Below is a small trained network, with its code and all its weights. Each question gives an input and a target symbol and asks what happens when units are switched off, that is, made to give their printed mean instead of their output.

import numpy as np


def w(rows, s, z=0):
    codes = np.array(rows[::2]) - 128.0
    scale = np.full(codes.shape[1], s)
    scale[-1] = z or s
    return codes * scale


def norm(h):
    return h / np.sqrt((h * h).mean(-1, keepdims=True) + 1e-5)


def f(y):
    return np.maximum(y, 0)


def softmax(a):
    e = np.exp(a - a.max(-1, keepdims=True))
    return e / e.sum(-1, keepdims=True)


def log_softmax(a):
    a = a - a.max(-1, keepdims=True)
    return a - np.log(np.exp(a).sum(-1, keepdims=True))


def net(x, mask):
    ids = ['ΓΩζμτψ'.index(c) for c in x.split()]
    T = len(ids)
    res = E[ids] + P[:T]
    r = norm(res)
    for j in range(2):
        rows = slice(3 * j, 3 * j + 3)
        q, k, v = (r @ M[0][rows].T for M in (Q, K, V))
        z = softmax(np.where(np.tri(T) > 0, q @ k.T / 3**0.5, -1e9)) @ v
        o = O[0][rows]
        res = res + np.where(mask[j], z, o[:, -1]) @ o[:, :-1]
    y = f(norm(res) @ A[0][:, :-1].T + A[0][:, -1])
    res = res + np.where(mask[2:14], y, B[0][:, -1]) @ B[0][:, :-1]
    return log_softmax(norm(res)[-1] @ U[:, :-1].T + U[:, -1])


Q, K, V, O, A, B = {}, {}, {}, {}, {}, {}
E = w([
[155,224,155,113,130],'Γ',
[203,254,86,140,155],'Ω',
[160,209,99,39,123],'ζ',
[59,141,83,216,232],'μ',
[173,226,145,116,131],'τ',
[119,217,163,81,143],'ψ',
],0.0027)
P = w([
[99,25,96,158,83],'0',
[89,177,214,143,80],'1',
[80,121,150,61,222],'2',
[83,173,212,156,82],'3',
[51,115,112,75,254],'4',
[76,186,209,167,75],'5',
],0.0029)
Q[0] = w([
[142,31,63,83,106],'h0',
[142,19,51,63,144],'h0',
[118,16,63,50,185],'h0',
[138,46,107,34,200],'h1',
[160,27,45,58,165],'h1',
[1,156,214,166,41],'h1',
],0.0039)
K[0] = w([
[145,149,207,76,149],'h0',
[151,175,255,140,161],'h0',
[104,215,199,29,151],'h0',
[141,185,192,124,213],'h1',
[180,217,201,105,197],'h1',
[148,94,98,65,58],'h1',
],0.0043)
V[0] = w([
[211,208,206,18,53],'h0',
[18,133,221,66,116],'h0',
[137,166,199,233,125],'h0',
[157,196,221,181,9],'h1',
[130,148,91,27,201],'h1',
[166,252,136,99,27],'h1',
],0.0035)
O[0] = w([
[195,71,42,104,50,5],'h0',
[209,32,253,48,133,157],'h0',
[72,120,166,219,123,142],'h0',
[135,32,144,230,63,196],'h1',
[158,204,89,65,128,49],'h1',
[167,96,85,172,49,186],'h1',
],0.0038,0.0016)
A[0] = w([
[194,76,92,78,142,72],'n0',
[97,127,172,194,165,10],'n1',
[67,39,74,151,210,112],'n2',
[100,142,183,218,149,134],'n3',
[213,136,192,176,102,190],'n4',
[83,138,163,202,163,24],'n5',
[121,100,138,175,63,64],'n6',
[72,191,124,50,56,207],'n7',
[55,121,118,170,167,46],'n8',
[149,73,133,145,38,165],'n9',
[64,129,125,234,197,7],'n10',
[88,81,4,162,197,98],'n11',
],0.0039,0.0021)
B[0] = w([
[175,132,17,186,36,158],'n0',
[223,62,125,88,99,172],'n1',
[73,254,229,131,189,186],'n2',
[86,59,30,116,103,255],'n3',
[127,14,127,133,138,209],'n4',
[195,142,124,77,152,192],'n5',
[117,97,117,147,205,174],'n6',
[209,37,49,103,154,224],'n7',
[211,120,174,109,44,175],'n8',
[89,104,179,164,193,195],'n9',
[212,141,89,32,74,210],'n10',
[76,200,184,134,67,170],'n11',
],0.0032,0.0028)
U = w([
[95,29,139,210,83,12],'Γ',
[107,228,41,204,27,28],'Ω',
[226,147,63,2,102,197],'ζ',
[51,229,209,37,242,251],'μ',
[93,47,91,221,41,38],'τ',
[201,47,220,67,79,106],'ψ',
],0.0038,0.0023)

Each question gives the input, a string of symbols that net reads in full, and the target symbol t.
The units are the heads (3 rows each of Q, K, V and O) and the neurons (one row each of A and B). Each row of codes is followed by its name. A weight is (code - 128) times the scale printed after its matrix; where a second scale follows, it is the last column's (O, A, B and U).
mask holds one flag per unit, heads first, then neurons. A switched-off unit (its flag False) gives its mean, the last column of its rows in O or B, instead of its output. The means were averaged over made-up inputs and are rounded, as every weight is.
A unit's drop is (log p(t) with every unit on - log p(t) with that unit switched off) / (log p(t) with every unit on - log p(t) with every unit switched off).
The circuit of an input: a set's keep is (log p(t) with only the set's units on - log p(t) with every unit switched off) / (log p(t) with every unit on - log p(t) with every unit switched off). Starting from the 12 units with the biggest drops (on a tie, the unit counted first), units are removed one at a time, each time the one whose removal leaves the highest keep (on an exact tie, the one counted first), for as long as the keep stays at least 0.8.
units of the circuit, in order: the units of the circuit, biggest drop first
top k neurons: the k neurons with the biggest drops, biggest first
which heads matter: for each layer, one digit per head in row order, 1 if its drop is at least 0.15 and else 0, layers parted by /
drop when u is switched off: that unit's drop, to one decimal
input ψ ζ ψ Γ ψ, target ζ: units of the circuit, in order	[h0; h1]
input ζ μ Ω ψ Γ Ω, target ζ: which heads matter	11
input Ω ψ ζ τ Ω ψ, target Ω: units of the circuit, in order	[h0]
input Ω ψ μ μ τ μ, target Ω: top 3 neurons	[n10; n3; n8]
input μ τ Γ Ω Ω μ, target μ: units of the circuit, in order	[h1; n10]
input τ Ω Ω Γ, target τ: units of the circuit, in order	[h1; h0]
input ψ ψ μ μ ζ Ω, target ψ: units of the circuit, in order	[h0; n4]
input ζ μ μ ψ Ω τ, target ζ: units of the circuit, in order	[n7; h0]
input ψ ζ ζ μ, target ψ: which heads matter	10
input τ τ Ω, target Ω: which heads matter	11
input ζ Ω ψ ψ μ ψ, target ζ: which heads matter	11
input τ μ μ τ Ω ψ, target τ: units of the circuit, in order	[h1; n3]
input ζ ζ τ ψ Γ, target ζ: which heads matter	10
input τ Γ Γ Ω, target τ: units of the circuit, in order	[h1]
input μ τ τ ζ, target μ: drop when h0 is switched off	1.2
input τ ψ μ ζ Γ ζ, target τ: drop when h1 is switched off	0.4
input Γ μ μ ψ Ω ζ, target Γ: drop when h1 is switched off	0.4
